Below are the code and all the weights of a small trained network. Each question names an input and a target symbol and asks about switching units off, where a switched-off unit gives its printed mean instead of its output.

import numpy as np


def w(rows, s, z=0):
    codes = np.array(rows[::2]) - 128.0
    scale = np.full(codes.shape[1], s)
    scale[-1] = z or s
    return codes * scale


def f(y):
    return y / 2 * (1 + np.tanh(0.7978845608 * (y + 0.044715 * y**3)))


def softmax(a):
    e = np.exp(a - a.max(-1, keepdims=True))
    return e / e.sum(-1, keepdims=True)


def log_softmax(a):
    a = a - a.max(-1, keepdims=True)
    return a - np.log(np.exp(a).sum(-1, keepdims=True))


def net(x, mask):
    ids = ['Ψδελμξστω'.index(c) for c in x.split()]
    T = len(ids)
    res = E[ids] + P[:T]
    r = res
    for j in range(3):
        rows = slice(2 * j, 2 * j + 2)
        q, k, v = (r @ M[0][rows].T for M in (Q, K, V))
        z = softmax(np.where(np.tri(T) > 0, q @ k.T / 2**0.5, -1e9)) @ v
        o = O[0][rows]
        res = res + np.where(mask[j], z, o[:, -1]) @ o[:, :-1]
    y = f(res @ A[0][:, :-1].T + A[0][:, -1])
    res = res + np.where(mask[3:7], y, B[0][:, -1]) @ B[0][:, :-1]
    return log_softmax(res[-1] @ U[:, :-1].T + U[:, -1])


Q, K, V, O, A, B = {}, {}, {}, {}, {}, {}
E = w([
[155,65,96,206],'Ψ',
[111,66,139,206],'δ',
[39,134,52,220],'ε',
[133,26,167,164],'λ',
[2,89,183,195],'μ',
[196,62,12,167],'ξ',
[117,67,101,142],'σ',
[1,133,202,116],'τ',
[177,39,157,26],'ω',
],0.0061)
P = w([
[117,41,118,232],'0',
[144,97,134,196],'1',
[133,78,67,82],'2',
[40,139,81,137],'3',
[157,114,168,181],'4',
[128,122,50,55],'5',
[11,170,102,132],'6',
[169,142,199,176],'7',
[125,150,55,32],'8',
[6,151,91,140],'9',
[167,103,193,176],'10',
],0.013)
Q[0] = w([
[83,117,89,148],'h1',
[196,141,175,224],'h1',
[254,161,162,133],'h2',
[160,63,213,229],'h2',
[133,154,64,109],'h3',
[115,188,137,30],'h3',
],0.013)
K[0] = w([
[150,121,167,104],'h1',
[92,11,124,229],'h1',
[58,87,64,97],'h2',
[113,8,93,209],'h2',
[122,178,157,116],'h3',
[166,189,97,80],'h3',
],0.015)
V[0] = w([
[143,85,182,172],'h1',
[107,109,119,160],'h1',
[250,104,96,140],'h2',
[170,110,194,88],'h2',
[145,143,96,103],'h3',
[162,80,140,123],'h3',
],0.015)
O[0] = w([
[100,178,137,77,200],'h1',
[89,139,132,126,255],'h1',
[244,186,91,187,181],'h2',
[137,192,108,48,8],'h2',
[201,79,113,165,41],'h3',
[147,178,87,92,176],'h3',
],0.011,0.0051)
A[0] = w([
[75,123,79,2,253],'n1',
[100,237,160,62,146],'n2',
[160,240,103,162,153],'n3',
[126,112,126,142,142],'n4',
],0.0097,0.0037)
B[0] = w([
[169,133,248,12,243],'n1',
[169,99,7,64,204],'n2',
[254,141,143,103,252],'n3',
[107,118,121,153,152],'n4',
],0.008,0.0044)
U = w([
[195,190,239,172,32],'Ψ',
[105,200,134,134,88],'δ',
[67,80,175,234,197],'ε',
[104,181,68,76,216],'λ',
[69,130,150,73,122],'μ',
[191,87,60,157,185],'ξ',
[142,105,91,118,230],'σ',
[100,96,159,20,69],'τ',
[192,117,72,3,7],'ω',
],0.0061,0.0019)

Each question gives the input, a string of symbols that net reads in full, and the target symbol t.
The units are the heads (2 rows each of Q, K, V and O) and the neurons (one row each of A and B). Each row of codes is followed by its name. A weight is (code - 128) times the scale printed after its matrix; where a second scale follows, it is the last column's (O, A, B and U).
mask holds one flag per unit, heads first, then neurons. A switched-off unit (its flag False) gives its mean, the last column of its rows in O or B, instead of its output. The means were averaged over made-up inputs and are rounded, as every weight is.
A unit's drop is (log p(t) with every unit on - log p(t) with that unit switched off) / (log p(t) with every unit on - log p(t) with every unit switched off).
The circuit of an input: a set's keep is (log p(t) with only the set's units on - log p(t) with every unit switched off) / (log p(t) with every unit on - log p(t) with every unit switched off). Starting from all 7 units, units are removed one at a time, each time the one whose removal leaves the highest keep (on an exact tie, the one counted first), for as long as the keep stays at least 0.8.
units of the circuit, in order: the units of the circuit, biggest drop first
unit that matters most: the unit with the biggest drop
top k neurons: the k neurons with the biggest drops, biggest first
heads that matter: for each layer, one digit per head in row order, 1 if its drop is at least 0.15 and else 0, layers parted by /
input ω τ δ ξ Ψ μ Ψ ξ ε σ, target ξ: heads that matter => 110
input ε μ ω ξ λ μ ξ ε δ ξ δ, target ε: heads that matter => 010
input ε ε λ δ ξ ξ ξ ξ, target ε: units of the circuit, in order => [h2, n3]
input λ μ τ τ ε ξ δ, target ε: unit that matters most => h1
input λ λ ω Ψ Ψ, target ω: heads that matter => 101
input ξ ε λ ε, target ε: heads that matter => 010
input ε ε ε λ ω ε ε λ τ, target τ: heads that matter => 010
input ξ δ ξ Ψ τ λ, target τ: units of the circuit, in order => [h2, n1]
input μ λ ε τ ξ σ λ μ, target τ: units of the circuit, in order => [h1, h2, n1, h3]
input ξ ξ ε ε ω ε ξ, target ω: units of the circuit, in order => [h2, n2]
input μ σ ε τ τ, target τ: heads that matter => 110
input λ σ μ ε ξ σ δ ξ σ μ, target ξ: heads that matter => 010
input λ σ ξ ε ξ μ, target ξ: units of the circuit, in order => [h2, h1, h3]
input τ ε ξ σ, target ε: heads that matter => 110
input ξ ξ λ ξ σ, target Ψ: heads that matter => 010
input μ ξ τ σ ε μ τ ξ, target τ: units of the circuit, in order => [h2, h1, n1]
input ε δ σ μ ε ξ ω, target ε: heads that matter => 101
input μ ε ε ξ ω μ, target ω: heads that matter => 010
input λ μ Ψ ε ε ε ε ε σ δ ξ, target ω: top 2 neurons => [n2, n3]
input μ Ψ ω ε μ ε ε ε, target τ: units of the circuit, in order => [h1, h2, n1, h3]
input ξ τ ε λ λ ε τ ε μ μ ξ, target Ψ: top 2 neurons => [n3, n2]
input ε ε ω τ ε ξ, target τ: units of the circuit, in order => [h2, n1]
input λ ω ε ε, target ω: top 3 neurons => [n3, n2, n1]
input τ ω τ, target ω: top neuron => [n1]
input ξ Ψ τ ε ξ ω ε τ ε λ ε, target Ψ: top 2 neurons => [n3, n2]
input μ ε ω δ ε λ δ λ μ σ λ, target τ: heads that matter => 111
input λ Ψ Ψ ε ξ ε ω σ, target ω: heads that matter => 101
